Below is a small trained network, with its code and all its weights. Each question gives an input and a target symbol and asks what happens when units are switched off, that is, made to give their printed mean instead of their output.

import numpy as np


def w(rows, s, z=0):
    codes = np.array(rows[::2]) - 128.0
    scale = np.full(codes.shape[1], s)
    scale[-1] = z or s
    return codes * scale


def f(y):
    return np.maximum(y, 0)


def softmax(a):
    e = np.exp(a - a.max(-1, keepdims=True))
    return e / e.sum(-1, keepdims=True)


def log_softmax(a):
    a = a - a.max(-1, keepdims=True)
    return a - np.log(np.exp(a).sum(-1, keepdims=True))


def net(x, mask):
    ids = ['βδζηλμπσψω'.index(c) for c in x.split()]
    T = len(ids)
    res = E[ids] + P[:T]
    q, k, v = (res @ M[0].T for M in (Q, K, V))
    z = softmax(np.where(np.tri(T) > 0, q @ k.T / 2**0.5, -1e9)) @ v
    res = res + np.where(mask[0], z, O[0][:, -1]) @ O[0][:, :-1]
    y = f(res @ A[0][:, :-1].T + A[0][:, -1])
    res = res + np.where(mask[1:17], y, B[0][:, -1]) @ B[0][:, :-1]
    return log_softmax(res[-1] @ U[:, :-1].T + U[:, -1])


Q, K, V, O, A, B = {}, {}, {}, {}, {}, {}
E = w([
[139,124,149,97,159],'β',
[172,252,88,99,173],'δ',
[134,199,180,63,177],'ζ',
[219,43,97,121,91],'η',
[143,181,190,160,171],'λ',
[136,131,115,173,174],'μ',
[114,161,82,153,91],'π',
[86,69,102,76,112],'σ',
[113,53,107,151,76],'ψ',
[160,95,99,160,67],'ω',
],0.022)
P = w([
[184,132,203,119,150],'0',
[96,131,189,155,104],'1',
[135,135,10,129,149],'2',
[171,128,198,132,160],'3',
[114,155,149,128,71],'4',
[126,121,22,146,155],'5',
[125,101,198,166,185],'6',
[120,159,152,114,60],'7',
[119,125,33,150,169],'8',
[126,100,199,167,185],'9',
[120,152,149,116,51],'10',
[119,119,37,156,170],'11',
[120,100,202,172,188],'12',
],0.012)
Q[0] = w([
[80,117,68,127,139],'h0',
[123,148,137,94,7],'h0',
],0.013)
K[0] = w([
[73,187,118,101,111],'h0',
[130,110,89,72,2],'h0',
],0.0097)
V[0] = w([
[253,53,81,177,100],'h0',
[130,156,82,189,111],'h0',
],0.0041)
O[0] = w([
[115,21,85,244,106,248],'h0',
[90,254,133,150,59,229],'h0',
],0.0084,0.0018)
A[0] = w([
[131,69,68,120,164,162],'n0',
[111,87,43,94,75,51],'n1',
[133,146,49,172,108,154],'n2',
[123,171,147,131,109,195],'n3',
[110,153,191,154,81,207],'n4',
[100,182,151,142,194,165],'n5',
[41,170,69,97,126,101],'n6',
[140,128,186,164,182,104],'n7',
[99,66,171,153,83,131],'n8',
[114,188,203,151,143,2],'n9',
[248,141,112,136,113,77],'n10',
[122,44,143,23,107,250],'n11',
[130,195,86,112,72,73],'n12',
[123,169,112,164,146,179],'n13',
[150,163,187,91,180,40],'n14',
[118,191,122,135,80,171],'n15',
],0.015,0.0079)
B[0] = w([
[177,132,104,102,131,180],'n0',
[21,141,172,204,214,190],'n1',
[163,146,151,44,104,252],'n2',
[39,177,107,148,90,189],'n3',
[170,106,205,70,90,204],'n4',
[137,92,167,124,64,189],'n5',
[220,56,217,67,149,180],'n6',
[74,83,172,108,172,165],'n7',
[177,156,15,79,111,178],'n8',
[234,186,35,197,163,153],'n9',
[111,104,253,198,154,167],'n10',
[12,129,37,152,112,178],'n11',
[152,86,118,182,196,190],'n12',
[133,175,141,224,100,203],'n13',
[127,198,113,65,156,161],'n14',
[62,187,113,164,147,214],'n15',
],0.0075,0.013)
U = w([
[36,83,183,67,178,131],'β',
[110,190,49,170,219,72],'δ',
[126,172,118,25,132,87],'ζ',
[121,91,81,212,122,204],'η',
[193,131,206,96,159,3],'λ',
[66,45,206,190,170,38],'μ',
[47,201,121,142,1,171],'π',
[40,165,56,107,101,71],'σ',
[163,160,19,73,138,176],'ψ',
[255,117,101,84,87,180],'ω',
],0.0096,0.005)

Each question gives the input, a string of symbols that net reads in full, and the target symbol t.
The units are the heads (2 rows each of Q, K, V and O) and the neurons (one row each of A and B). Each row of codes is followed by its name. A weight is (code - 128) times the scale printed after its matrix; where a second scale follows, it is the last column's (O, A, B and U).
mask holds one flag per unit, heads first, then neurons. A switched-off unit (its flag False) gives its mean, the last column of its rows in O or B, instead of its output. The means were averaged over made-up inputs and are rounded, as every weight is.
A unit's drop is (log p(t) with every unit on - log p(t) with that unit switched off) / (log p(t) with every unit on - log p(t) with every unit switched off).
The circuit of an input: a set's keep is (log p(t) with only the set's units on - log p(t) with every unit switched off) / (log p(t) with every unit on - log p(t) with every unit switched off). Starting from the 12 units with the biggest drops (on a tie, the unit counted first), units are removed one at a time, each time the one whose removal leaves the highest keep (on an exact tie, the one counted first), for as long as the keep stays at least 0.8.
units of the circuit, in order: the units of the circuit, biggest drop first
unit that matters most: the unit with the biggest drop
top k neurons: the k neurons with the biggest drops, biggest first
drop when u is switched off: that unit's drop, to one decimal
input π π λ π π ω π ω π ψ η π ζ, target ζ: units of the circuit, in order : (n14; h0)
input π π β β λ β λ ψ, target σ: unit that matters most : n8
input λ μ η β π β π η, target η: units of the circuit, in order : (n8; n10; h0; n11)
input π π π π ζ π π σ ψ, target σ: top 3 neurons : (n1; n11; n12)
input β μ ω ζ ω π π ω δ π λ σ, target β: units of the circuit, in order : (n1; n13)
input ω π ω π ω π ω μ λ, target π: top 2 neurons : (n5; n12)
input λ λ λ ψ ψ π, target δ: units of the circuit, in order : (n1; n12)
input η π ω π ω π β ω μ, target ω: units of the circuit, in order : (n1; n15; n11)
input π ω π λ π ψ π λ δ, target λ: top 3 neurons : (n6; n10; n5)
input λ μ π δ π η π η η, target μ: top 3 neurons : (n10; n1; n8)
input ψ η π λ ζ, target π: top 2 neurons : (n6; n12)
input λ ω π π λ β ω, target ω: drop when n8 is switched off : 0.2
input π ζ π δ π π, target δ: drop when n12 is switched off : 0.8
input ω ω ω σ, target σ: units of the circuit, in order : (n11)
input π λ ψ ω μ, target π: drop when n6 is switched off : 0.3
